Here is a tiny trained network, its code and every weight. The questions are about switching its units off for an input and a class, where a switched-off unit gives its printed mean instead of its output.

import numpy as np


def w(rows, s, z=0):
    codes = np.array(rows[::2]) - 128.0
    scale = np.full(codes.shape[1], s)
    scale[-1] = z or s
    return codes * scale


def norm(h):
    return h / np.sqrt((h * h).mean(-1, keepdims=True) + 1e-5)


def f(y):
    return np.maximum(y, 0)


def log_softmax(a):
    a = a - a.max(-1, keepdims=True)
    return a - np.log(np.exp(a).sum(-1, keepdims=True))


def net(x, mask):
    res = np.array(x, float).reshape(1, 4) / 4 @ E
    u = 0
    for l in range(3):
        y = f(norm(res) @ A[l][:, :-1].T + A[l][:, -1])
        res = res + np.where(mask[u : u + 8], y, B[l][:, -1]) @ B[l][:, :-1]
        u += 8
    return log_softmax(norm(res)[-1] @ U[:, :-1].T + U[:, -1])


A, B = {}, {}
E = w([
[188,69,104,126,96,47,113,131,153,166,141,94],'x0',
[120,130,76,166,254,103,155,92,120,84,108,115],'x1',
[85,182,143,119,100,74,183,111,213,153,19,95],'x2',
[66,135,66,88,142,108,164,165,127,219,184,147],'x3',
],0.009)
A[0] = w([
[24,138,214,140,125,77,211,50,163,146,114,95,77],'0.n0',
[51,32,65,210,196,108,125,134,112,178,136,138,131],'0.n1',
[162,150,98,81,107,3,118,70,96,186,181,46,124],'0.n2',
[69,224,147,73,92,154,182,120,8,81,138,234,2],'0.n3',
[151,3,117,70,108,106,54,163,107,188,70,93,105],'0.n4',
[107,56,186,154,141,242,43,94,198,67,60,161,128],'0.n5',
[6,95,100,130,125,113,174,220,133,131,209,215,68],'0.n6',
[57,165,97,65,135,93,101,161,158,137,88,166,34],'0.n7',
],0.0047,0.0024)
B[0] = w([
[118,106,71,100,75,170,140,130,100,75,142,140,246],'0.n0',
[160,160,135,161,87,122,75,160,119,154,101,176,234],'0.n1',
[108,92,155,150,136,157,179,135,84,142,100,116,240],'0.n2',
[122,84,165,164,161,119,112,197,91,130,95,1,199],'0.n3',
[101,137,128,170,159,157,142,158,115,123,108,44,215],'0.n4',
[124,158,122,155,108,117,194,85,125,153,152,99,252],'0.n5',
[144,195,153,125,112,75,143,65,83,136,128,94,215],'0.n6',
[166,130,110,128,128,158,148,114,143,126,156,101,184],'0.n7',
],0.0098,0.0039)
A[1] = w([
[28,159,167,97,212,179,127,129,132,99,87,148,98],'1.n0',
[168,62,70,132,90,40,74,139,180,165,135,77,116],'1.n1',
[82,151,108,131,122,227,158,118,163,90,201,104,105],'1.n2',
[56,158,56,67,185,91,121,161,145,213,173,136,85],'1.n3',
[118,133,7,154,215,98,122,83,106,83,82,172,57],'1.n4',
[85,153,117,2,113,108,121,124,224,116,43,144,1],'1.n5',
[86,157,217,116,90,175,114,148,149,123,152,151,75],'1.n6',
[169,3,128,105,139,75,159,138,163,114,159,140,115],'1.n7',
],0.0072,0.0024)
B[1] = w([
[90,93,149,158,178,81,80,101,161,186,88,79,184],'1.n0',
[10,155,163,93,208,159,142,72,132,116,94,77,216],'1.n1',
[134,108,86,136,132,82,147,173,56,233,100,71,194],'1.n2',
[131,193,225,132,128,173,158,1,137,84,158,148,201],'1.n3',
[153,32,155,101,80,32,103,156,198,141,114,226,255],'1.n4',
[148,83,53,154,113,186,152,176,200,59,198,56,200],'1.n5',
[58,76,153,91,202,100,104,62,184,142,111,123,177],'1.n6',
[60,147,105,167,160,140,92,137,62,164,71,70,174],'1.n7',
],0.0082,0.0053)
A[2] = w([
[193,94,150,190,76,133,95,85,103,47,70,94,124],'2.n0',
[157,75,118,137,133,152,51,141,42,97,231,163,70],'2.n1',
[62,78,83,132,123,81,122,155,134,157,75,98,249],'2.n2',
[93,69,171,2,97,170,100,114,164,164,211,114,137],'2.n3',
[109,118,150,83,70,163,74,137,139,142,83,89,95],'2.n4',
[161,121,152,131,88,86,177,130,113,129,156,80,236],'2.n5',
[126,107,88,128,131,182,103,143,38,128,177,138,101],'2.n6',
[120,114,114,159,121,163,170,114,179,120,96,102,80],'2.n7',
],0.0084,0.0021)
B[2] = w([
[97,223,122,43,112,97,197,97,93,240,183,172,225],'2.n0',
[54,140,61,121,23,183,121,137,233,36,111,96,201],'2.n1',
[158,92,166,135,126,208,81,167,68,117,146,138,254],'2.n2',
[179,82,122,163,219,29,121,41,163,47,10,204,181],'2.n3',
[111,1,124,183,219,32,130,107,142,142,127,215,184],'2.n4',
[222,190,99,112,148,147,70,180,111,133,180,228,209],'2.n5',
[176,142,60,93,118,130,188,188,192,142,129,40,182],'2.n6',
[140,165,37,142,109,166,33,169,124,58,249,79,204],'2.n7',
],0.0068,0.0088)
U = w([
[132,95,14,116,88,158,114,165,205,66,172,60,172],'0',
[77,79,164,174,174,123,113,144,54,182,94,22,156],'1',
[162,31,142,154,177,63,96,89,195,106,97,236,194],'2',
[158,216,128,92,111,103,165,48,110,157,175,136,188],'3',
[203,135,99,94,96,116,99,245,87,176,131,173,159],'4',
[139,135,174,113,82,175,111,163,147,123,76,162,3],'5',
[124,111,188,134,104,157,176,191,153,104,101,162,15],'6',
],0.012,0.004)

Each question gives the input, the list of numbers given to net, and the class t.
The units are the neurons (one row each of A and B). Each row of codes is followed by its name. A weight is (code - 128) times the scale printed after its matrix; where a second scale follows, it is the last column's (A, B and U).
mask holds one flag per neuron, layer by layer. A switched-off neuron (its flag False) gives its mean, the last column of its row in B, instead of its output. The means were averaged over made-up inputs and are rounded, as every weight is.
A unit's drop is (log p(t) with every unit on - log p(t) with that unit switched off) / (log p(t) with every unit on - log p(t) with every unit switched off).
The circuit of an input: a set's keep is (log p(t) with only the set's units on - log p(t) with every unit switched off) / (log p(t) with every unit on - log p(t) with every unit switched off). Starting from the 12 units with the biggest drops (on a tie, the unit counted first), units are removed one at a time, each time the one whose removal leaves the highest keep (on an exact tie, the one counted first), for as long as the keep stays at least 0.8.
units of the circuit, in order: the units of the circuit, biggest drop first
most important unit: the unit with the biggest drop
k most important neurons: the k neurons with the biggest drops, biggest first
k most important neurons of layer l: the k neurons of layer l with the biggest drops, biggest first
input [-3,-3,-5,-3], class 0: units of the circuit, in order => (2.n1)
input [-3,-8,-7,8], class 2: 2 most important neurons => (2.n3 1.n6)
input [8,-5,-6,3], class 1: units of the circuit, in order => (1.n1 1.n7)
input [5,5,6,7], class 3: 2 most important neurons of layer 2 => (2.n1 2.n6)
input [-7,-8,5,-6], class 2: units of the circuit, in order => (1.n6 2.n4)
input [6,3,1,8], class 3: 2 most important neurons => (1.n3 0.n6)
input [-7,5,-8,-8], class 0: 4 most important neurons => (2.n1 1.n3 2.n6 0.n6)
input [-5,-7,-2,-4], class 2: 2 most important neurons => (1.n6 2.n3)
input [-5,5,-6,-7], class 3: 2 most important neurons => (2.n0 0.n5)
input [8,5,-7,-5], class 1: 2 most important neurons => (1.n7 1.n1)
input [-4,-1,4,-7], class 3: 2 most important neurons => (0.n5 2.n0)
input [-5,-4,0,-7], class 3: 2 most important neurons => (0.n5 2.n0)
input [-6,-7,-1,-6], class 2: 2 most important neurons of layer 0 => (0.n4 0.n2)
input [-2,-2,-4,-7], class 3: units of the circuit, in order => (2.n0)
input [-2,1,-4,7], class 3: 2 most important neurons => (1.n3 0.n6)
input [0,-5,-1,-7], class 3: 3 most important neurons => (0.n5 2.n0 1.n4)
input [-7,-7,-7,4], class 0: 4 most important neurons => (2.n1 2.n6 1.n1 1.n4)
input [-6,3,8,-7], class 0: 2 most important neurons of layer 1 => (1.n5 1.n3)
input [2,0,1,-3], class 4: 2 most important neurons of layer 2 => (2.n5 2.n7)
input [2,4,5,7], class 3: most important unit => 1.n3
input [-7,-8,-2,-4], class 2: 3 most important neurons of layer 1 => (1.n6 1.n7 1.n1)
